Below is a small trained network, with its code and all its weights. Each question gives an input and a class and asks what happens when units are switched off, that is, made to give their printed mean instead of their output.

import numpy as np


def w(rows, s, z=0):
    codes = np.array(rows[::2]) - 128.0
    scale = np.full(codes.shape[1], s)
    scale[-1] = z or s
    return codes * scale


def norm(h):
    return h / np.sqrt((h * h).mean(-1, keepdims=True) + 1e-5)


def f(y):
    return np.maximum(y, 0)


def log_softmax(a):
    a = a - a.max(-1, keepdims=True)
    return a - np.log(np.exp(a).sum(-1, keepdims=True))


def net(x, mask):
    res = np.array(x, float).reshape(1, 7) / 4 @ E
    u = 0
    for l in range(4):
        y = f(norm(res) @ A[l][:, :-1].T + A[l][:, -1])
        res = res + np.where(mask[u : u + 6], y, B[l][:, -1]) @ B[l][:, :-1]
        u += 6
    return log_softmax(norm(res)[-1] @ U[:, :-1].T + U[:, -1])


A, B = {}, {}
E = w([
[166,31,170,176,85,208],'x0',
[133,205,152,108,41,136],'x1',
[123,122,71,255,128,155],'x2',
[105,96,13,31,37,86],'x3',
[91,133,33,116,146,226],'x4',
[8,107,179,186,209,89],'x5',
[26,214,237,109,184,218],'x6',
],0.0097)
A[0] = w([
[160,240,140,108,78,236,64],'L0N1',
[208,123,113,126,31,156,1],'L0N2',
[218,185,218,102,41,134,24],'L0N3',
[110,75,182,31,30,168,83],'L0N4',
[185,147,134,40,107,174,93],'L0N5',
[218,3,149,171,145,245,61],'L0N6',
],0.016,0.009)
B[0] = w([
[56,213,52,106,116,153,220],'L0N1',
[87,112,224,103,80,174,197],'L0N2',
[166,50,230,155,126,188,204],'L0N3',
[185,180,35,160,167,54,242],'L0N4',
[191,157,127,126,152,151,214],'L0N5',
[255,116,110,193,207,151,254],'L0N6',
],0.019,0.0084)
A[1] = w([
[78,163,187,135,253,95,115],'L1N1',
[142,125,125,184,158,106,177],'L1N2',
[170,63,171,90,129,81,8],'L1N3',
[109,189,219,149,119,160,213],'L1N4',
[41,89,84,237,162,129,144],'L1N5',
[46,101,182,122,203,94,11],'L1N6',
],0.025,0.0014)
B[1] = w([
[22,179,230,124,122,158,246],'L1N1',
[179,174,111,145,18,119,212],'L1N2',
[75,225,52,124,123,140,180],'L1N3',
[74,152,196,157,149,54,199],'L1N4',
[151,82,211,250,166,164,211],'L1N5',
[56,160,230,158,128,124,196],'L1N6',
],0.018,0.014)
A[2] = w([
[144,76,84,73,94,79,99],'L2N1',
[109,101,90,62,133,113,101],'L2N2',
[138,65,4,105,53,50,74],'L2N3',
[29,56,109,125,169,180,114],'L2N4',
[166,39,82,46,77,24,58],'L2N5',
[108,135,114,74,104,37,2],'L2N6',
],0.02,0.0032)
B[2] = w([
[182,251,170,89,152,96,175],'L2N1',
[128,151,55,217,51,63,155],'L2N2',
[25,101,76,134,106,207,254],'L2N3',
[95,101,217,121,78,172,189],'L2N4',
[147,204,107,77,224,124,187],'L2N5',
[170,148,44,139,69,139,180],'L2N6',
],0.016,0.0058)
A[3] = w([
[82,31,147,27,112,83,3],'L3N1',
[150,75,137,89,130,97,15],'L3N2',
[84,21,106,60,125,50,72],'L3N3',
[78,98,111,72,74,68,45],'L3N4',
[62,111,200,139,106,108,180],'L3N5',
[126,4,116,77,107,65,106],'L3N6',
],0.026,0.0023)
B[3] = w([
[133,148,75,151,60,35,130],'L3N1',
[142,190,114,157,97,151,128],'L3N2',
[77,185,154,124,128,221,128],'L3N3',
[157,85,102,54,76,136,140],'L3N4',
[101,32,131,1,114,24,255],'L3N5',
[77,71,150,106,140,164,128],'L3N6',
],0.016,0.015)
U = w([
[252,52,138,202,177,129,134],'0',
[39,118,248,163,159,144,229],'1',
[101,165,48,84,127,129,2],'2',
],0.015,0.0018)

Each question gives the input, the list of numbers given to net, and the class t.
The units are the neurons (one row each of A and B). Each row of codes is followed by its name. A weight is (code - 128) times the scale printed after its matrix; where a second scale follows, it is the last column's (A, B and U).
mask holds one flag per neuron, layer by layer. A switched-off neuron (its flag False) gives its mean, the last column of its row in B, instead of its output. The means were averaged over made-up inputs and are rounded, as every weight is.
A unit's drop is (log p(t) with every unit on - log p(t) with that unit switched off) / (log p(t) with every unit on - log p(t) with every unit switched off).
The circuit of an input: a set's keep is (log p(t) with only the set's units on - log p(t) with every unit switched off) / (log p(t) with every unit on - log p(t) with every unit switched off). Starting from the 12 units with the biggest drops (on a tie, the unit counted first), units are removed one at a time, each time the one whose removal leaves the highest keep (on an exact tie, the one counted first), for as long as the keep stays at least 0.8.
circuit, biggest first: the units of the circuit, biggest drop first
most important unit: the unit with the biggest drop
top k neurons: the k neurons with the biggest drops, biggest first
k most important neurons of layer l: the k neurons of layer l with the biggest drops, biggest first
drop of u: that unit's drop, to one decimal
input [-1,-5,-2,-5,-8,-8,0], class 0: top 2 neurons	(L1N1; L1N6)
input [6,-4,6,1,-1,-5,4], class 0: circuit, biggest first	(L0N6)
input [7,3,-5,-1,-3,-6,8], class 0: circuit, biggest first	(L0N4; L1N1)
input [4,-2,-3,7,-7,2,8], class 2: circuit, biggest first	(L0N4; L1N5)
input [-4,5,3,2,7,-2,-3], class 2: top 2 neurons	(L1N1; L1N5)
input [-6,4,7,2,0,-5,-5], class 2: top 4 neurons	(L1N5; L1N1; L0N3; L1N6)
input [2,4,7,-4,0,-1,1], class 0: top 2 neurons	(L0N6; L1N1)
input [1,6,-6,2,-7,-3,-4], class 0: top 4 neurons	(L1N1; L0N3; L0N4; L1N6)
input [-3,2,6,-1,-3,3,-5], class 0: top 2 neurons	(L1N1; L1N5)
input [-6,-5,6,1,8,-8,0], class 2: 3 most important neurons of layer 1	(L1N1; L1N6; L1N5)
input [3,-8,-1,-8,4,3,-1], class 0: drop of L0N6	1.0
input [2,4,5,-5,4,8,-5], class 0: drop of L0N2	0.1
input [4,-5,-8,8,-1,-1,8], class 2: drop of L1N5	0.1
input [5,1,-1,0,-2,-1,-8], class 0: most important unit	L0N6
